Below is a small trained network, with its code and all its weights. Each question gives an input and a target symbol and asks what happens when units are switched off, that is, made to give their printed mean instead of their output.

import numpy as np


def w(rows, s, z=0):
    codes = np.array(rows[::2]) - 128.0
    scale = np.full(codes.shape[1], s)
    scale[-1] = z or s
    return codes * scale


def norm(h):
    return h / np.sqrt((h * h).mean(-1, keepdims=True) + 1e-5)


def f(y):
    return y / 2 * (1 + np.tanh(0.7978845608 * (y + 0.044715 * y**3)))


def softmax(a):
    e = np.exp(a - a.max(-1, keepdims=True))
    return e / e.sum(-1, keepdims=True)


def log_softmax(a):
    a = a - a.max(-1, keepdims=True)
    return a - np.log(np.exp(a).sum(-1, keepdims=True))


def net(x, mask):
    ids = ['Θεστφω'.index(c) for c in x.split()]
    T = len(ids)
    res = E[ids] + P[:T]
    u = 0
    for l in range(2):
        q, k, v = (norm(res) @ M[l].T for M in (Q, K, V))
        z = softmax(np.where(np.tri(T) > 0, q @ k.T / 2**0.5, -1e9)) @ v
        res = res + np.where(mask[u], z, O[l][:, -1]) @ O[l][:, :-1]
        u += 1
        y = f(norm(res) @ A[l][:, :-1].T + A[l][:, -1])
        res = res + np.where(mask[u : u + 4], y, B[l][:, -1]) @ B[l][:, :-1]
        u += 4
    return log_softmax(norm(res)[-1] @ U[:, :-1].T + U[:, -1])


Q, K, V, O, A, B = {}, {}, {}, {}, {}, {}
E = w([
[115,89,251,48,189,87,189],'Θ',
[52,143,183,193,138,167,81],'ε',
[101,72,120,39,156,186,10],'σ',
[139,233,25,136,116,120,179],'τ',
[80,181,135,86,102,57,175],'φ',
[88,121,68,126,40,171,214],'ω',
],0.014)
P = w([
[88,135,96,159,169,55,122],'0',
[116,160,138,59,101,144,150],'1',
[186,171,89,220,115,139,60],'2',
[193,7,58,161,218,131,207],'3',
[122,129,98,199,131,142,42],'4',
[146,240,132,29,77,193,83],'5',
[91,111,115,181,160,129,69],'6',
],0.012)
Q[0] = w([
[205,95,112,254,167,39,92],'L0H1',
[126,217,142,98,90,89,66],'L0H1',
],0.0094)
K[0] = w([
[167,233,196,98,24,164,78],'L0H1',
[165,112,72,253,229,116,120],'L0H1',
],0.0077)
V[0] = w([
[70,105,97,102,56,161,168],'L0H1',
[217,217,152,254,160,197,128],'L0H1',
],0.0059)
O[0] = w([
[137,94,78,143,37,55,33,137],'L0H1',
[31,99,158,67,202,2,237,254],'L0H1',
],0.0092,0.00079)
A[0] = w([
[149,120,224,142,167,63,54,45],'L0N1',
[142,90,158,27,102,147,147,37],'L0N2',
[179,120,93,170,190,150,128,193],'L0N3',
[184,100,254,99,173,165,133,251],'L0N4',
],0.0096,0.0017)
B[0] = w([
[246,94,161,122,60,39,2,201],'L0N1',
[62,176,125,124,156,138,122,158],'L0N2',
[104,49,107,106,118,40,149,187],'L0N3',
[128,195,30,154,88,111,87,255],'L0N4',
],0.0099,0.0049)
Q[1] = w([
[73,180,119,120,91,112,146],'L1H1',
[107,251,143,61,67,145,83],'L1H1',
],0.011)
K[1] = w([
[131,115,135,161,159,115,250],'L1H1',
[174,43,45,179,158,65,101],'L1H1',
],0.012)
V[1] = w([
[12,62,154,212,151,210,131],'L1H1',
[85,94,109,46,217,163,3],'L1H1',
],0.0054)
O[1] = w([
[95,216,36,231,75,2,78,2],'L1H1',
[188,222,157,121,212,172,226,94],'L1H1',
],0.012,0.0039)
A[1] = w([
[98,209,157,90,96,124,103,254],'L1N1',
[146,105,108,163,120,127,175,235],'L1N2',
[105,110,250,251,167,113,70,44],'L1N3',
[87,137,97,142,120,97,140,94],'L1N4',
],0.012,0.0045)
B[1] = w([
[117,2,156,165,154,81,158,255],'L1N1',
[29,248,210,170,122,185,35,189],'L1N2',
[192,219,221,189,123,140,188,163],'L1N3',
[191,187,50,79,202,136,64,189],'L1N4',
],0.0071,0.0066)
U = w([
[189,104,116,114,75,63,91,170],'Θ',
[156,190,180,174,149,125,152,249],'ε',
[171,87,144,98,208,189,141,33],'σ',
[61,149,77,154,183,68,148,155],'τ',
[78,8,142,100,149,80,185,236],'φ',
[104,101,97,148,59,152,117,45],'ω',
],0.013,0.0014)

Each question gives the input, a string of symbols that net reads in full, and the target symbol t.
The units are the heads (2 rows each of Q, K, V and O) and the neurons (one row each of A and B). Each row of codes is followed by its name. A weight is (code - 128) times the scale printed after its matrix; where a second scale follows, it is the last column's (O, A, B and U).
mask holds one flag per unit, layer by layer, with each layer's heads first. A switched-off unit (its flag False) gives its mean, the last column of its rows in O or B, instead of its output. The means were averaged over made-up inputs and are rounded, as every weight is.
A unit's drop is (log p(t) with every unit on - log p(t) with that unit switched off) / (log p(t) with every unit on - log p(t) with every unit switched off).
The circuit of an input: a set's keep is (log p(t) with only the set's units on - log p(t) with every unit switched off) / (log p(t) with every unit on - log p(t) with every unit switched off). Starting from all 10 units, units are removed one at a time, each time the one whose removal leaves the highest keep (on an exact tie, the one counted first), for as long as the keep stays at least 0.8.
units of the circuit, in order: the units of the circuit, biggest drop first
top k neurons: the k neurons with the biggest drops, biggest first
k most important neurons of layer l: the k neurons of layer l with the biggest drops, biggest first
drop when u is switched off: that unit's drop, to one decimal
input τ φ ε φ, target ω: units of the circuit, in order	[L0H1, L0N1]
input τ Θ ε ε τ φ, target τ: top neuron	[L0N3]
input Θ τ τ ε Θ ε, target τ: units of the circuit, in order	[L1H1, L0H1]
input τ τ σ τ, target φ: top 2 neurons	[L0N3, L0N4]
input Θ τ τ ε σ, target σ: units of the circuit, in order	[L1H1, L0N4]
input Θ τ τ ε ε ω, target τ: units of the circuit, in order	[L1H1, L0H1]
input ε τ ε ε τ Θ, target τ: units of the circuit, in order	[L1H1, L0N2]
input ω σ τ τ Θ, target Θ: top 2 neurons	[L0N1, L0N4]
input ε φ τ ε, target ω: top 2 neurons	[L0N1, L0N3]
input τ Θ ε τ, target σ: top 2 neurons	[L0N4, L1N2]
input τ ω τ ε τ ε, target τ: top 3 neurons	[L0N1, L0N4, L0N3]
input τ σ Θ, target Θ: 2 most important neurons of layer 0	[L0N4, L0N1]
input Θ ε τ σ, target τ: top 2 neurons	[L0N1, L1N1]
input Θ σ τ Θ, target ε: top neuron	[L1N2]
input σ Θ τ Θ, target σ: top 2 neurons	[L0N3, L1N2]
input Θ τ σ Θ ε, target ε: drop when L1N2 is switched off	0.0
input τ τ τ ε Θ φ, target τ: drop when L0N1 is switched off	0.2
input σ ω ω σ, target Θ: drop when L1N2 is switched off	0.0
